Below is a small trained network, with its code and all its weights. Each question gives an input and a class and asks what happens when units are switched off, that is, made to give their printed mean instead of their output.

import numpy as np


def w(rows, s, z=0):
    codes = np.array(rows[::2]) - 128.0
    scale = np.full(codes.shape[1], s)
    scale[-1] = z or s
    return codes * scale


def f(y):
    return y / 2 * (1 + np.tanh(0.7978845608 * (y + 0.044715 * y**3)))


def log_softmax(a):
    a = a - a.max(-1, keepdims=True)
    return a - np.log(np.exp(a).sum(-1, keepdims=True))


def net(x, mask):
    res = np.array(x, float).reshape(1, 8) / 4 @ E
    y = f(res @ A[0][:, :-1].T + A[0][:, -1])
    res = res + np.where(mask, y, B[0][:, -1]) @ B[0][:, :-1]
    return log_softmax(res[-1] @ U[:, :-1].T + U[:, -1])


A, B = {}, {}
E = w([
[212,229,83,155,128,150],'x0',
[127,128,126,128,127,129],'x1',
[126,129,127,127,128,128],'x2',
[130,127,127,130,128,127],'x3',
[128,128,127,129,128,128],'x4',
[129,127,127,127,127,128],'x5',
[139,94,129,132,155,254],'x6',
[92,114,68,212,230,109],'x7',
],0.009)
A[0] = w([
[135,193,106,130,115,90,149],'neuron 0',
[114,130,145,139,132,80,197],'neuron 1',
[122,118,148,110,111,139,138],'neuron 2',
[114,117,153,127,157,86,173],'neuron 3',
[113,50,137,115,168,201,152],'neuron 4',
[126,121,122,106,111,111,222],'neuron 5',
[151,158,128,110,110,131,151],'neuron 6',
[111,101,126,127,124,148,162],'neuron 7',
[106,70,189,88,61,128,175],'neuron 8',
[118,137,121,130,109,75,254],'neuron 9',
[131,116,132,103,92,121,231],'neuron 10',
[127,157,67,168,206,119,143],'neuron 11',
[87,44,108,169,181,91,159],'neuron 12',
[159,157,137,143,128,197,140],'neuron 13',
[144,176,96,114,99,103,162],'neuron 14',
[110,87,165,90,72,129,170],'neuron 15',
[131,108,137,124,152,247,207],'neuron 16',
[175,192,150,115,72,158,154],'neuron 17',
[145,188,84,177,166,136,111],'neuron 18',
[103,109,167,115,145,44,178],'neuron 19',
[153,137,89,128,141,168,114],'neuron 20',
[173,190,140,106,90,152,141],'neuron 21',
[97,86,118,137,164,124,146],'neuron 22',
[140,179,122,126,116,68,190],'neuron 23',
],0.014,0.0051)
B[0] = w([
[134,160,169,172,174,60,195],'neuron 0',
[104,133,79,92,130,99,184],'neuron 1',
[141,135,149,101,145,149,156],'neuron 2',
[92,105,88,93,121,120,172],'neuron 3',
[93,82,255,212,101,141,227],'neuron 4',
[135,142,133,94,76,104,175],'neuron 5',
[166,112,130,135,136,97,162],'neuron 6',
[109,107,169,124,121,134,157],'neuron 7',
[107,222,186,47,123,190,254],'neuron 8',
[114,160,97,90,89,63,212],'neuron 9',
[158,146,153,72,64,109,194],'neuron 10',
[44,183,68,200,169,172,241],'neuron 11',
[60,14,85,157,105,78,236],'neuron 12',
[208,102,73,121,140,181,184],'neuron 13',
[156,139,155,160,147,56,186],'neuron 14',
[130,195,171,68,122,171,224],'neuron 15',
[174,57,172,129,162,235,252],'neuron 16',
[227,57,111,123,135,73,216],'neuron 17',
[136,211,86,175,188,177,212],'neuron 18',
[100,118,25,59,92,135,214],'neuron 19',
[158,140,84,156,127,183,158],'neuron 20',
[207,67,105,142,142,77,201],'neuron 21',
[93,73,131,165,105,113,179],'neuron 22',
[124,182,153,150,144,37,213],'neuron 23',
],0.027,0.0096)
U = w([
[97,219,129,42,71,122,193],'0',
[181,120,156,141,126,28,176],'1',
[79,58,40,111,85,83,188],'2',
[83,237,99,164,193,99,52],'3',
[136,151,230,105,107,224,137],'4',
[214,21,99,118,148,158,94],'5',
[85,26,184,206,125,127,145],'6',
[134,167,97,177,181,255,8],'7',
],0.0048,0.0012)

Each question gives the input, the list of numbers given to net, and the class t.
The units are the neurons (one row each of A and B). Each row of codes is followed by its name. A weight is (code - 128) times the scale printed after its matrix; where a second scale follows, it is the last column's (A, B and U).
mask holds one flag per neuron, in row order. A switched-off neuron (its flag False) gives its mean, the last column of its row in B, instead of its output. The means were averaged over made-up inputs and are rounded, as every weight is.
A unit's drop is (log p(t) with every unit on - log p(t) with that unit switched off) / (log p(t) with every unit on - log p(t) with every unit switched off).
The circuit of an input: a set's keep is (log p(t) with only the set's units on - log p(t) with every unit switched off) / (log p(t) with every unit on - log p(t) with every unit switched off). Starting from the 12 units with the biggest drops (on a tie, the unit counted first), units are removed one at a time, each time the one whose removal leaves the highest keep (on an exact tie, the one counted first), for as long as the keep stays at least 0.8.
units of the circuit, in order: the units of the circuit, biggest drop first
most important unit: the unit with the biggest drop
k most important neurons: the k neurons with the biggest drops, biggest first
drop when u is switched off: that unit's drop, to one decimal
input [1,6,5,-4,-5,-8,2,1], class 7: most important unit : neuron 12
input [1,-6,8,5,-8,-5,-5,-1], class 1: units of the circuit, in order : [neuron 11; neuron 23]
input [1,-2,-4,-5,-1,0,0,2], class 3: units of the circuit, in order : [neuron 16; neuron 17]
input [1,-1,8,0,-4,1,-1,5], class 3: units of the circuit, in order : [neuron 11; neuron 16]
input [-7,6,-2,5,6,5,0,0], class 0: 2 most important neurons : [neuron 8; neuron 16]
input [2,-2,3,0,-7,2,-1,-8], class 1: 2 most important neurons : [neuron 17; neuron 21]
input [0,2,2,6,1,1,-8,-3], class 0: units of the circuit, in order : [neuron 19; neuron 12]
input [1,0,-2,-4,-6,8,-4,-1], class 1: units of the circuit, in order : [neuron 11; neuron 23]
input [1,3,-5,-3,-2,8,-8,-7], class 1: 4 most important neurons : [neuron 17; neuron 21; neuron 14; neuron 0]
input [-2,2,-5,-2,-4,-4,8,1], class 6: 2 most important neurons : [neuron 4; neuron 8]
input [0,-8,2,-2,1,-6,7,7], class 6: 4 most important neurons : [neuron 4; neuron 12; neuron 8; neuron 22]
input [1,7,8,1,-2,2,0,-1], class 1: 4 most important neurons : [neuron 8; neuron 16; neuron 11; neuron 19]
input [2,6,-6,5,4,-2,-7,0], class 1: 2 most important neurons : [neuron 8; neuron 11]
input [-7,1,6,8,8,-4,-1,5], class 2: most important unit : neuron 19
input [8,1,7,-1,5,5,0,2], class 3: 2 most important neurons : [neuron 16; neuron 0]
input [-4,3,-2,7,4,5,0,-7], class 0: 2 most important neurons : [neuron 16; neuron 4]
input [6,-8,-5,2,-1,-4,-5,1], class 3: 2 most important neurons : [neuron 18; neuron 11]
input [-3,0,4,-3,5,-1,0,-6], class 0: 2 most important neurons : [neuron 16; neuron 4]
input [-7,6,-8,-4,1,-3,-5,-1], class 0: drop when neuron 8 is switched off : 0.2
input [-6,0,8,-3,-7,-3,-7,-5], class 0: drop when neuron 16 is switched off : 0.0
input [4,-1,-2,1,2,7,2,0], class 5: drop when neuron 21 is switched off : 0.1
input [-1,-3,-1,-1,2,-1,1,5], class 6: drop when neuron 19 is switched off : 0.2
input [-8,-2,5,-2,5,8,4,-1], class 4: most important unit : neuron 8
